Below is a small trained network, with its code and all its weights. Each question gives an input and a class and asks what happens when units are switched off, that is, made to give their printed mean instead of their output.

import numpy as np


def w(rows, s, z=0):
    codes = np.array(rows[::2]) - 128.0
    scale = np.full(codes.shape[1], s)
    scale[-1] = z or s
    return codes * scale


def norm(h):
    return h / np.sqrt((h * h).mean(-1, keepdims=True) + 1e-5)


def f(y):
    return np.maximum(y, 0)


def log_softmax(a):
    a = a - a.max(-1, keepdims=True)
    return a - np.log(np.exp(a).sum(-1, keepdims=True))


def net(x, mask):
    res = np.array(x, float).reshape(1, 6) / 4 @ E
    u = 0
    for l in range(2):
        y = f(norm(res) @ A[l][:, :-1].T + A[l][:, -1])
        res = res + np.where(mask[u : u + 8], y, B[l][:, -1]) @ B[l][:, :-1]
        u += 8
    return log_softmax(norm(res)[-1] @ U[:, :-1].T + U[:, -1])


A, B = {}, {}
E = w([
[133,123,123,129,128,126,120,125],'x0',
[109,55,160,150,247,103,90,180],'x1',
[105,64,91,79,104,199,126,131],'x2',
[103,158,160,93,138,134,182,154],'x3',
[206,122,82,135,131,127,173,203],'x4',
[118,126,106,128,156,122,125,107],'x5',
],0.011)
A[0] = w([
[77,205,162,214,108,1,91,118,73],'L0N0',
[164,176,87,171,165,114,128,199,18],'L0N1',
[96,42,193,159,196,164,103,185,59],'L0N2',
[107,106,228,60,95,129,86,116,118],'L0N3',
[88,59,135,165,134,233,139,139,2],'L0N4',
[105,109,64,3,116,185,77,155,79],'L0N5',
[142,187,140,161,167,82,199,160,173],'L0N6',
[44,92,208,152,93,111,84,68,116],'L0N7',
],0.0087,0.0029)
B[0] = w([
[121,167,144,198,127,117,90,150,238],'L0N0',
[95,168,111,149,193,189,133,140,181],'L0N1',
[177,63,134,136,68,90,255,30,254],'L0N2',
[111,135,75,161,183,162,73,70,206],'L0N3',
[121,151,103,22,168,63,87,164,193],'L0N4',
[123,200,165,145,59,92,67,174,241],'L0N5',
[138,125,128,164,100,125,48,123,211],'L0N6',
[118,172,102,125,192,220,133,106,252],'L0N7',
],0.0088,0.0062)
A[1] = w([
[65,104,97,46,111,137,165,150,100],'L1N0',
[218,120,64,149,146,160,164,254,115],'L1N1',
[109,158,158,181,135,122,115,116,4],'L1N2',
[138,201,123,212,121,63,140,107,141],'L1N3',
[87,61,46,5,80,166,101,132,157],'L1N4',
[156,35,226,158,173,117,148,143,60],'L1N5',
[141,180,113,159,26,174,169,70,196],'L1N6',
[119,80,150,138,173,145,128,65,161],'L1N7',
],0.011,0.0033)
B[1] = w([
[157,111,125,179,94,108,41,146,170],'L1N0',
[36,215,134,139,186,209,69,12,220],'L1N1',
[147,150,127,82,125,146,78,157,170],'L1N2',
[165,76,178,98,98,129,140,219,232],'L1N3',
[194,156,243,210,154,76,116,238,247],'L1N4',
[100,78,74,35,2,69,178,115,190],'L1N5',
[107,22,71,82,177,84,202,97,254],'L1N6',
[133,173,50,101,92,170,190,125,204],'L1N7',
],0.0098,0.0089)
U = w([
[154,37,86,102,110,104,237,98,251],'0',
[190,150,197,176,133,122,98,212,88],'1',
[111,195,102,156,177,246,133,32,11],'2',
],0.013,0.0013)

Each question gives the input, the list of numbers given to net, and the class t.
The units are the neurons (one row each of A and B). Each row of codes is followed by its name. A weight is (code - 128) times the scale printed after its matrix; where a second scale follows, it is the last column's (A, B and U).
mask holds one flag per neuron, layer by layer. A switched-off neuron (its flag False) gives its mean, the last column of its row in B, instead of its output. The means were averaged over made-up inputs and are rounded, as every weight is.
A unit's drop is (log p(t) with every unit on - log p(t) with that unit switched off) / (log p(t) with every unit on - log p(t) with every unit switched off).
The circuit of an input: a set's keep is (log p(t) with only the set's units on - log p(t) with every unit switched off) / (log p(t) with every unit on - log p(t) with every unit switched off). Starting from the 12 units with the biggest drops (on a tie, the unit counted first), units are removed one at a time, each time the one whose removal leaves the highest keep (on an exact tie, the one counted first), for as long as the keep stays at least 0.8.
units of the circuit, in order: the units of the circuit, biggest drop first
top k neurons: the k neurons with the biggest drops, biggest first
k most important neurons of layer l: the k neurons of layer l with the biggest drops, biggest first
drop of u: that unit's drop, to one decimal
input [6,6,4,-6,6,-8], class 0: top 4 neurons -> L0N2, L1N5, L0N7, L0N0
input [3,-6,0,-4,-4,5], class 0: units of the circuit, in order -> L1N6
input [0,8,-4,6,8,-1], class 0: top 2 neurons -> L1N5, L0N2
input [8,3,-3,6,4,6], class 2: top 2 neurons -> L1N1, L0N1
input [8,2,-2,-4,2,-1], class 0: 2 most important neurons of layer 1 -> L1N5, L1N4
input [-2,7,-6,-4,2,-2], class 0: top 4 neurons -> L0N2, L1N5, L1N4, L0N5
input [0,5,-3,-8,-7,-7], class 2: 2 most important neurons of layer 1 -> L1N6, L1N4
input [3,-6,-5,3,6,-7], class 0: top 4 neurons -> L1N6, L1N3, L0N7, L1N4
input [-1,7,-7,0,8,-5], class 2: top 2 neurons -> L1N1, L0N1
input [0,-4,7,7,8,2], class 2: top 2 neurons -> L1N1, L1N3
input [-6,-7,-1,6,-6,0], class 0: top 2 neurons -> L1N6, L1N1
input [3,-4,6,2,-3,8], class 1: top 2 neurons -> L1N4, L0N2
input [3,6,-7,-6,-8,-5], class 2: top 2 neurons -> L0N7, L1N4
input [6,6,3,1,-3,-5], class 0: units of the circuit, in order -> L0N2
input [0,6,3,-4,-6,-3], class 0: top 2 neurons -> L0N2, L1N1
input [-1,-3,4,6,6,-5], class 2: top 2 neurons -> L1N1, L0N2
input [-2,-6,-1,0,8,2], class 2: top 2 neurons -> L1N1, L0N2
input [0,7,-2,6,5,0], class 0: top 2 neurons -> L1N5, L0N2
input [-3,-4,7,1,-1,2], class 1: drop of L1N4 -> 0.2
input [5,-6,8,6,-3,-8], class 1: most important neuron of layer 0 -> L0N2
input [5,-5,5,-7,8,-4], class 2: drop of L1N1 -> 2.0
input [8,2,4,-2,-3,8], class 1: drop of L1N4 -> 1.0
input [5,-3,6,-2,3,-2], class 1: drop of L1N0 -> 0.0
